Below are the code and all the weights of a small trained network. Each question names an input and a class and asks about switching units off, where a switched-off unit gives its printed mean instead of its output.

import numpy as np


def w(rows, s, z=0):
    codes = np.array(rows[::2]) - 128.0
    scale = np.full(codes.shape[1], s)
    scale[-1] = z or s
    return codes * scale


def norm(h):
    return h / np.sqrt((h * h).mean(-1, keepdims=True) + 1e-5)


def f(y):
    return y / 2 * (1 + np.tanh(0.7978845608 * (y + 0.044715 * y**3)))


def log_softmax(a):
    a = a - a.max(-1, keepdims=True)
    return a - np.log(np.exp(a).sum(-1, keepdims=True))


def net(x, mask):
    res = np.array(x, float).reshape(1, 5) / 4 @ E
    u = 0
    for l in range(3):
        y = f(norm(res) @ A[l][:, :-1].T + A[l][:, -1])
        res = res + np.where(mask[u : u + 5], y, B[l][:, -1]) @ B[l][:, :-1]
        u += 5
    return log_softmax(norm(res)[-1] @ U[:, :-1].T + U[:, -1])


A, B = {}, {}
E = w([
[237,126,43,204,116,26],'x0',
[126,157,106,111,117,149],'x1',
[92,161,143,254,52,174],'x2',
[66,44,63,99,44,68],'x3',
[126,135,124,126,127,128],'x4',
],0.0079)
A[0] = w([
[55,29,75,107,58,126,26],'L0N0',
[79,102,145,2,191,27,2],'L0N1',
[37,106,228,65,79,156,4],'L0N2',
[174,155,199,210,125,176,73],'L0N3',
[105,31,52,100,70,126,137],'L0N4',
],0.0077,0.0043)
B[0] = w([
[63,151,166,98,70,106,217],'L0N0',
[177,88,120,76,85,211,230],'L0N1',
[78,124,14,212,180,143,218],'L0N2',
[123,59,171,71,124,79,218],'L0N3',
[125,205,199,107,133,5,252],'L0N4',
],0.012,0.004)
A[1] = w([
[114,115,77,52,201,92,149],'L1N0',
[192,207,213,163,255,170,78],'L1N1',
[131,87,96,227,74,177,2],'L1N2',
[175,201,247,23,162,176,97],'L1N3',
[50,137,192,230,26,143,73],'L1N4',
],0.0084,0.0038)
B[1] = w([
[178,109,132,175,78,182,195],'L1N0',
[6,129,103,54,94,106,241],'L1N1',
[163,138,173,118,119,108,141],'L1N2',
[158,123,173,139,108,113,255],'L1N3',
[211,75,142,99,78,171,232],'L1N4',
],0.014,0.0049)
A[2] = w([
[143,169,129,202,96,82,253],'L2N0',
[124,141,200,151,160,118,99],'L2N1',
[10,69,66,133,170,194,174],'L2N2',
[52,148,188,87,120,85,50],'L2N3',
[165,141,85,153,146,43,154],'L2N4',
],0.011,0.0049)
B[2] = w([
[101,151,148,81,231,187,235],'L2N0',
[74,220,99,171,154,85,125],'L2N1',
[181,182,90,191,253,116,253],'L2N2',
[96,145,92,185,83,42,244],'L2N3',
[86,137,89,187,165,187,209],'L2N4',
],0.012,0.0055)
U = w([
[126,153,73,203,248,201,187],'0',
[19,138,178,87,57,30,3],'1',
[251,21,198,82,62,228,182],'2',
],0.012,0.0024)

Each question gives the input, the list of numbers given to net, and the class t.
The units are the neurons (one row each of A and B). Each row of codes is followed by its name. A weight is (code - 128) times the scale printed after its matrix; where a second scale follows, it is the last column's (A, B and U).
mask holds one flag per neuron, layer by layer. A switched-off neuron (its flag False) gives its mean, the last column of its row in B, instead of its output. The means were averaged over made-up inputs and are rounded, as every weight is.
A unit's drop is (log p(t) with every unit on - log p(t) with that unit switched off) / (log p(t) with every unit on - log p(t) with every unit switched off).
The circuit of an input: a set's keep is (log p(t) with only the set's units on - log p(t) with every unit switched off) / (log p(t) with every unit on - log p(t) with every unit switched off). Starting from the 12 units with the biggest drops (on a tie, the unit counted first), units are removed one at a time, each time the one whose removal leaves the highest keep (on an exact tie, the one counted first), for as long as the keep stays at least 0.8.
circuit, biggest first: the units of the circuit, biggest drop first
k most important neurons: the k neurons with the biggest drops, biggest first
top k neurons in layer l: the k neurons of layer l with the biggest drops, biggest first
drop of u: that unit's drop, to one decimal
input [-4,5,-8,6,2], class 2: circuit, biggest first -> (L1N0)
input [-8,-1,-4,8,5], class 0: circuit, biggest first -> (L0N2 L2N2)
input [3,8,-4,-7,5], class 1: 2 most important neurons -> (L1N1 L0N2)
input [5,-4,-6,4,-3], class 2: 2 most important neurons -> (L0N1 L0N2)
input [-3,2,-7,-8,-6], class 1: 2 most important neurons -> (L1N1 L1N3)
input [-8,4,-8,0,-6], class 0: 3 most important neurons -> (L0N2 L0N4 L2N2)
input [2,6,-6,4,6], class 2: 3 most important neurons -> (L0N1 L1N1 L1N0)
input [7,-2,-4,5,-1], class 0: 2 most important neurons -> (L2N4 L1N1)
input [-7,-3,-6,-1,1], class 0: 2 most important neurons -> (L0N2 L2N2)
input [1,-2,1,-2,-2], class 1: 2 most important neurons -> (L1N4 L0N2)
input [-4,6,-8,6,-8], class 2: 3 most important neurons -> (L0N1 L1N0 L1N1)
input [-3,-7,7,-7,-4], class 1: top 2 neurons in layer 0 -> (L0N0 L0N1)
input [-7,-5,4,5,-3], class 0: 2 most important neurons -> (L0N2 L2N2)
input [-5,-1,7,-1,8], class 2: circuit, biggest first -> (L1N4)
input [7,6,-3,6,-4], class 0: 3 most important neurons -> (L2N4 L1N1 L2N0)
input [-8,-8,5,-1,2], class 0: 2 most important neurons -> (L0N2 L2N2)
input [8,1,5,5,-5], class 0: drop of L2N0 -> 0.1
input [-6,-5,3,2,4], class 0: drop of L0N2 -> 2.8
input [-1,3,8,4,6], class 2: drop of L1N4 -> 1.5
input [2,-5,3,1,2], class 2: circuit, biggest first -> (L1N4)
input [-2,-5,-4,-1,5], class 2: drop of L0N1 -> 0.1
